Each row comes from the steps of one path. Every step used is in the known rows, and no mark comes twice. Write the path behind each row, first mark first.
(in the rows, 128 means zero)
Known rows
q z: [175 119 126 113  83 121 143 144 187 115  60  81 162 128 186 159 110 123
 137]
d z q x a l: [183  79 109 136  92  92 121 149 137 112 143 106 121 107  75 174 115 140
 175]
d a l z q x: [166  80 104 145  75 127 160 135 151 117 146 128 151 113  94 183 125 124
 146]
l z: [194 105 127 124  93 126 134 150 174 111  72  87 167 130 189 139 111 119
 154]
d z q x l: [196  95 114 122  84 104 140 144 185 138 132  87 120 100 123 166 148 136
 196]
z q x: [185 122 108 145  83 123 139 118 149 135  87  83 121  92 126 185 176  94
 177]
d z: [175 129 156  98  88  96 111 151 175 126  79  94 164 113 184 146 127 130
 177]
x d: [174 118 165 110 126 111 113 152 174 145  85 104 124 110 203 140 109  99
 124]
d z q x a: [194  94 109 144  92  87 121 134 148 121 130  96 139  83 109 173 151 153
 193]
a l z q: [183  71 117 139 106 137 133 167 152  96  87 109 137 145 115 157  84 104
 149]
x l z q: [207  57 120 143 123 122 142 165 182 109  89  91 129 126 141 149  91 121
 157]
q x d a l z: [164  88 130 115  84 128 156 148 176 135 186 138 149 121 153 148 101 137
 106]
q z d a: [125 135 154 117  86 123 152 120 164 137 105 110 126 118 178 153 105 124
  93]
z l: [172 144 151 124  95 115 132 147 139 126  43  74 123 116 156 167 129  83
 133]
a l z: [183  92 127 115  90 134 135 164 163 102  82 101 152 151 153 142  76 111
 135]
x d a: [151 116 185 114 131  87 120 146 175 158 111 133 141  88 200 155 114 113
 104]
q x: [186 144 119 119  69 115 144 113 159 142  85  75 136 101 164 173 169 102
 166]
z d a: [125 149 181 119 108 105 133 113 136 154  93 112 103 102 169 154 125  93
 103]

Which path is each row?
[157 111 135 114  89 156 138 148 139 112 105 100  95 166 144 118  68  96
 108] | a l z d
[166 123 133 123  90 146 136 133 149 119  94  86 113 146 177 117 101 107
 127] | l z d
[154 100 158 121 112 117 160 139 172 137 133 110 101 129 171 132  78 127
  99] | x l z d a
[188  67  96 138  93 154 144 157 165 118 161 118 116 135 119 147 100 120
 136] | a l z q x d
[181 129 138  99  76 112 125 141 190 148 157 103 142 105 188 137 147 147
 166] | q x d z
[172  80 119 150  99 123 152 132 177 136 173 134 149  92 146 164 138 141
 138] | l z q x d a
[143 118 174 108 108  92 129 146 149 136  83 127 141 107 145 175 100  96
 114] | d a l
[201  94  85 152  72 141 152 128 162 113 110  84 147 114 131 168 155 121
 184] | l z q x
[192  41 114 157 130 114 123 172 136  84 100 113 127 133  95 159  62 124
 136] | x a l z q
[193  81  81 143  71 149 151 143 153 105 124  98 133 136  97 171 124 111
 162] | a l z q x
[147 137 135 116  79 143 143 129 163 126  82  83 106 142 180 137 101 109
 108] | q z d
[159  92 148 117  96 112 143 157 163 112 106 130 170 128 150 156  82 123
 118] | d a l z
[113 121 156 107  85 130 153 134 154 127 119 121 110 138 144 154  70 114
  73] | q z d a l
[160 130 152 117  98  97 144 121 172 166 148 123 136  80 185 168 153 120
 120] | q x d a
